Below are the code and all the weights of a small trained network. Each question names an input and a target symbol and asks about switching units off, where a switched-off unit gives its printed mean instead of its output.

import numpy as np


def w(rows, s, z=0):
    codes = np.array(rows[::2]) - 128.0
    scale = np.full(codes.shape[1], s)
    scale[-1] = z or s
    return codes * scale


def norm(h):
    return h / np.sqrt((h * h).mean(-1, keepdims=True) + 1e-5)


def f(y):
    return np.maximum(y, 0)


def softmax(a):
    e = np.exp(a - a.max(-1, keepdims=True))
    return e / e.sum(-1, keepdims=True)


def log_softmax(a):
    a = a - a.max(-1, keepdims=True)
    return a - np.log(np.exp(a).sum(-1, keepdims=True))


def net(x, mask):
    ids = ['ΓΘΞΩβδτψ'.index(c) for c in x.split()]
    T = len(ids)
    res = E[ids] + P[:T]
    r = norm(res)
    for j in range(3):
        rows = slice(4 * j, 4 * j + 4)
        q, k, v = (r @ M[0][rows].T for M in (Q, K, V))
        z = softmax(np.where(np.tri(T) > 0, q @ k.T / 4**0.5, -1e9)) @ v
        o = O[0][rows]
        res = res + np.where(mask[j], z, o[:, -1]) @ o[:, :-1]
    y = f(norm(res) @ A[0][:, :-1].T + A[0][:, -1])
    res = res + np.where(mask[3:15], y, B[0][:, -1]) @ B[0][:, :-1]
    return log_softmax(norm(res)[-1] @ U[:, :-1].T + U[:, -1])


Q, K, V, O, A, B = {}, {}, {}, {}, {}, {}
E = w([
[171,68,81,167],'Γ',
[215,181,171,154],'Θ',
[243,192,2,104],'Ξ',
[88,130,87,100],'Ω',
[83,163,84,84],'β',
[165,211,143,129],'δ',
[188,84,161,26],'τ',
[96,99,191,128],'ψ',
],0.016)
P = w([
[136,116,253,138],'0',
[117,121,224,136],'1',
[138,52,164,68],'2',
[105,115,200,130],'3',
[139,46,161,60],'4',
[109,118,191,133],'5',
[148,49,162,60],'6',
[111,116,203,135],'7',
],0.0049)
Q[0] = w([
[177,54,128,68],'H1',
[120,132,148,92],'H1',
[212,114,116,1],'H1',
[125,90,108,109],'H1',
[99,128,99,120],'H2',
[144,161,152,139],'H2',
[132,139,103,161],'H2',
[105,113,177,149],'H2',
[119,119,110,162],'H3',
[97,140,126,198],'H3',
[209,92,151,23],'H3',
[93,156,135,197],'H3',
],0.014)
K[0] = w([
[156,103,62,186],'H1',
[115,104,89,99],'H1',
[185,123,8,160],'H1',
[134,95,97,110],'H1',
[110,169,173,94],'H2',
[135,135,172,159],'H2',
[70,143,155,127],'H2',
[103,175,129,147],'H2',
[107,117,87,175],'H3',
[110,132,148,167],'H3',
[183,127,147,80],'H3',
[82,155,103,206],'H3',
],0.015)
V[0] = w([
[69,80,104,229],'H1',
[60,189,154,183],'H1',
[188,163,53,243],'H1',
[141,68,203,125],'H1',
[180,189,254,117],'H2',
[121,190,135,229],'H2',
[43,111,137,74],'H2',
[71,132,151,86],'H2',
[180,66,107,193],'H3',
[121,106,140,174],'H3',
[145,59,85,101],'H3',
[184,38,105,38],'H3',
],0.0068)
O[0] = w([
[145,2,100,123,27],'H1',
[113,94,210,74,85],'H1',
[199,88,75,113,98],'H1',
[84,86,156,170,132],'H1',
[145,82,108,82,255],'H2',
[92,142,170,126,88],'H2',
[112,147,129,127,121],'H2',
[178,147,80,126,142],'H2',
[139,211,170,136,77],'H3',
[138,208,133,142,89],'H3',
[161,103,136,122,114],'H3',
[125,47,149,17,199],'H3',
],0.0066,0.0047)
A[0] = w([
[106,152,69,68,162],'N1',
[9,133,207,220,1],'N2',
[133,200,136,149,72],'N3',
[159,163,206,152,100],'N4',
[95,60,241,132,74],'N5',
[60,65,74,188,118],'N6',
[254,21,92,115,119],'N7',
[175,134,127,249,161],'N8',
[70,125,211,225,9],'N9',
[238,125,140,109,93],'N10',
[165,89,150,10,15],'N11',
[147,198,150,76,141],'N12',
],0.0088,0.0065)
B[0] = w([
[170,125,167,149,236],'N1',
[164,131,156,102,153],'N2',
[108,92,148,157,162],'N3',
[195,157,125,147,191],'N4',
[167,179,61,136,179],'N5',
[109,111,222,201,163],'N6',
[70,184,94,151,254],'N7',
[113,76,77,110,174],'N8',
[167,164,123,8,142],'N9',
[86,72,155,106,213],'N10',
[136,59,78,115,186],'N11',
[80,104,80,154,251],'N12',
],0.011,0.0053)
U = w([
[75,76,59,233,116],'Γ',
[241,87,165,199,128],'Θ',
[195,189,12,128,71],'Ξ',
[68,99,237,172,179],'Ω',
[2,223,116,80,3],'β',
[136,252,138,208,185],'δ',
[119,52,137,55,205],'τ',
[179,213,199,54,115],'ψ',
],0.013,0.0032)

Each question gives the input, a string of symbols that net reads in full, and the target symbol t.
The units are the heads (4 rows each of Q, K, V and O) and the neurons (one row each of A and B). Each row of codes is followed by its name. A weight is (code - 128) times the scale printed after its matrix; where a second scale follows, it is the last column's (O, A, B and U).
mask holds one flag per unit, heads first, then neurons. A switched-off unit (its flag False) gives its mean, the last column of its rows in O or B, instead of its output. The means were averaged over made-up inputs and are rounded, as every weight is.
A unit's drop is (log p(t) with every unit on - log p(t) with that unit switched off) / (log p(t) with every unit on - log p(t) with every unit switched off).
The circuit of an input: a set's keep is (log p(t) with only the set's units on - log p(t) with every unit switched off) / (log p(t) with every unit on - log p(t) with every unit switched off). Starting from the 12 units with the biggest drops (on a tie, the unit counted first), units are removed one at a time, each time the one whose removal leaves the highest keep (on an exact tie, the one counted first), for as long as the keep stays at least 0.8.
units of the circuit, in order: the units of the circuit, biggest drop first
most important unit: the unit with the biggest drop
k most important neurons: the k neurons with the biggest drops, biggest first
which heads matter: for each layer, one digit per head in row order, 1 if its drop is at least 0.15 and else 0, layers parted by /
drop of u: that unit's drop, to one decimal
input Ω Ω τ Θ β δ β, target τ: most important unit -> H3
input τ β δ τ δ Ξ Ω, target Ξ: 2 most important neurons -> N7, N10
input δ τ δ Γ Θ, target Γ: units of the circuit, in order -> N7, H1
input β Γ Ω Ω ψ, target Γ: units of the circuit, in order -> H1, N5, H2
input Ω Ξ Ω, target Ξ: units of the circuit, in order -> H1, H2
input Γ δ Ω, target Γ: units of the circuit, in order -> H1, N7, N6
input Θ β Θ Ξ Θ, target Ξ: which heads matter -> 101
input Ξ δ ψ, target Ξ: which heads matter -> 100
input δ Ω Γ ψ β, target Γ: units of the circuit, in order -> H1, N6, H2
input δ τ Θ, target τ: which heads matter -> 000
input δ Γ β Ω δ, target Γ: which heads matter -> 000
input τ Θ Ξ δ Θ, target Ξ: 3 most important neurons -> N7, N6, N3
input β Γ Ξ ψ ψ τ δ, target τ: units of the circuit, in order -> H3, N10
input δ Ω δ, target δ: 2 most important neurons -> N12, N4
input δ β Γ Ξ δ ψ, target ψ: 2 most important neurons -> N5, N9
input δ Ω Ω, target Ω: most important neuron -> N6
input Θ Ξ β, target Ξ: 2 most important neurons -> N10, N1
input δ δ ψ Ξ Ξ τ ψ, target Ξ: 2 most important neurons -> N5, N10
input δ ψ δ ψ δ δ δ, target δ: 2 most important neurons -> N12, N11
input τ β ψ δ ψ τ β, target τ: drop of N7 -> 0.4
